Here is a tiny trained network, its code and every weight. The questions are about switching its units off for an input and a target symbol, where a switched-off unit gives its printed mean instead of its output.

import numpy as np


def w(rows, s, z=0):
    codes = np.array(rows[::2]) - 128.0
    scale = np.full(codes.shape[1], s)
    scale[-1] = z or s
    return codes * scale


def f(y):
    return np.maximum(y, 0)


def softmax(a):
    e = np.exp(a - a.max(-1, keepdims=True))
    return e / e.sum(-1, keepdims=True)


def log_softmax(a):
    a = a - a.max(-1, keepdims=True)
    return a - np.log(np.exp(a).sum(-1, keepdims=True))


def net(x, mask):
    ids = ['αβγεζηθλμπφψ'.index(c) for c in x.split()]
    T = len(ids)
    res = E[ids] + P[:T]
    u = 0
    for l in range(2):
        r = res
        for j in range(2):
            rows = slice(2 * j, 2 * j + 2)
            q, k, v = (r @ M[l][rows].T for M in (Q, K, V))
            z = softmax(np.where(np.tri(T) > 0, q @ k.T / 2**0.5, -1e9)) @ v
            o = O[l][rows]
            res = res + np.where(mask[u + j], z, o[:, -1]) @ o[:, :-1]
        u += 2
        y = f(res @ A[l][:, :-1].T + A[l][:, -1])
        res = res + np.where(mask[u : u + 4], y, B[l][:, -1]) @ B[l][:, :-1]
        u += 4
    return log_softmax(res[-1] @ U[:, :-1].T + U[:, -1])


Q, K, V, O, A, B = {}, {}, {}, {}, {}, {}
E = w([
[138,99,158,99],'α',
[190,126,188,145],'β',
[158,134,113,30],'γ',
[140,111,149,83],'ε',
[101,56,97,45],'ζ',
[118,136,158,93],'η',
[163,176,182,126],'θ',
[100,78,117,50],'λ',
[250,106,44,134],'μ',
[149,141,171,122],'π',
[112,162,137,74],'φ',
[118,82,133,81],'ψ',
],0.018)
P = w([
[2,78,175,164],'0',
[192,46,164,110],'1',
[202,87,157,127],'2',
[177,77,128,102],'3',
[168,116,135,102],'4',
[176,137,142,106],'5',
[181,146,127,98],'6',
[173,148,150,88],'7',
[171,122,119,83],'8',
],0.0096)
Q[0] = w([
[140,36,254,135],'L0H0',
[85,114,102,217],'L0H0',
[141,34,146,168],'L0H1',
[23,42,172,68],'L0H1',
],0.0078)
K[0] = w([
[82,58,97,251],'L0H0',
[164,65,173,89],'L0H0',
[98,99,74,153],'L0H1',
[42,117,190,108],'L0H1',
],0.012)
V[0] = w([
[83,96,254,63],'L0H0',
[113,153,179,106],'L0H0',
[84,97,101,179],'L0H1',
[101,174,133,65],'L0H1',
],0.0095)
O[0] = w([
[119,58,130,185,255],'L0H0',
[148,59,92,130,157],'L0H0',
[68,255,164,180,52],'L0H1',
[194,173,243,185,152],'L0H1',
],0.0096,0.0069)
A[0] = w([
[170,239,217,94,101],'L0N0',
[254,56,80,137,144],'L0N1',
[47,79,116,50,254],'L0N2',
[159,116,147,182,141],'L0N3',
],0.0079,0.0035)
B[0] = w([
[175,112,213,131,133],'L0N0',
[135,125,165,104,248],'L0N1',
[196,170,195,254,175],'L0N2',
[3,21,183,168,142],'L0N3',
],0.0088,0.017)
Q[1] = w([
[2,168,131,110],'L1H0',
[118,48,178,159],'L1H0',
[7,109,84,163],'L1H1',
[151,243,50,125],'L1H1',
],0.0092)
K[1] = w([
[153,174,213,54],'L1H0',
[104,25,1,134],'L1H0',
[150,58,156,15],'L1H1',
[129,51,55,128],'L1H1',
],0.0096)
V[1] = w([
[204,61,50,59],'L1H0',
[98,247,56,113],'L1H0',
[11,2,136,9],'L1H1',
[241,154,140,92],'L1H1',
],0.0075)
O[1] = w([
[118,149,112,80,133],'L1H0',
[119,186,80,134,3],'L1H0',
[170,10,103,145,138],'L1H1',
[210,110,157,170,83],'L1H1',
],0.012,0.02)
A[1] = w([
[125,95,140,204,214],'L1N0',
[212,79,78,164,247],'L1N1',
[198,111,158,35,38],'L1N2',
[212,254,150,148,213],'L1N3',
],0.0076,0.0015)
B[1] = w([
[103,126,203,70,185],'L1N0',
[99,148,207,118,188],'L1N1',
[118,208,17,159,254],'L1N2',
[82,1,198,211,148],'L1N3',
],0.0095,0.017)
U = w([
[127,144,189,116,185],'α',
[167,122,141,142,255],'β',
[206,165,155,115,121],'γ',
[164,154,153,135,91],'ε',
[99,161,146,131,79],'ζ',
[96,115,103,149,94],'η',
[126,102,102,161,50],'θ',
[112,144,137,136,13],'λ',
[158,110,107,249,167],'μ',
[115,128,127,140,24],'π',
[86,142,118,110,138],'φ',
[113,140,136,142,28],'ψ',
],0.012,0.0034)

Each question gives the input, a string of symbols that net reads in full, and the target symbol t.
The units are the heads (2 rows each of Q, K, V and O) and the neurons (one row each of A and B). Each row of codes is followed by its name. A weight is (code - 128) times the scale printed after its matrix; where a second scale follows, it is the last column's (O, A, B and U).
mask holds one flag per unit, layer by layer, with each layer's heads first. A switched-off unit (its flag False) gives its mean, the last column of its rows in O or B, instead of its output. The means were averaged over made-up inputs and are rounded, as every weight is.
A unit's drop is (log p(t) with every unit on - log p(t) with that unit switched off) / (log p(t) with every unit on - log p(t) with every unit switched off).
The circuit of an input: a set's keep is (log p(t) with only the set's units on - log p(t) with every unit switched off) / (log p(t) with every unit on - log p(t) with every unit switched off). Starting from all 12 units, units are removed one at a time, each time the one whose removal leaves the highest keep (on an exact tie, the one counted first), for as long as the keep stays at least 0.8.
units of the circuit, in order: the units of the circuit, biggest drop first
unit that matters most: the unit with the biggest drop
k most important neurons: the k neurons with the biggest drops, biggest first
drop when u is switched off: that unit's drop, to one decimal
input β φ ζ, target α: unit that matters most -> L0N2
input φ γ γ γ φ μ φ γ π, target φ: units of the circuit, in order -> L0H1; L1H0; L0N2; L1N2
input μ θ λ, target μ: 3 most important neurons -> L1N3; L0N2; L1N0
input γ ζ μ γ ε, target γ: units of the circuit, in order -> L1H1; L0H0
input γ λ φ γ μ, target γ: units of the circuit, in order -> L1H1; L1H0
input μ γ θ β γ π π, target μ: 4 most important neurons -> L1N3; L1N0; L1N1; L0N3
input ζ γ γ ζ, target α: 4 most important neurons -> L1N2; L1N0; L0N1; L0N2
input γ β φ μ φ θ λ, target γ: 2 most important neurons -> L0N3; L1N3
input μ ζ γ ζ, target μ: 2 most important neurons -> L1N3; L0N2
input μ γ ε π γ φ π, target μ: units of the circuit, in order -> L1N3; L0H0; L1H1; L1H0
input μ φ γ η γ φ φ, target μ: 3 most important neurons -> L1N3; L1N0; L1N1
input μ γ θ α, target μ: drop when L1N3 is switched off -> 1.7
input γ γ α ζ θ α μ θ, target γ: drop when L0N2 is switched off -> 0.3
input γ μ π, target γ: drop when L0N3 is switched off -> 0.1
input γ θ μ, target γ: units of the circuit, in order -> L1H1
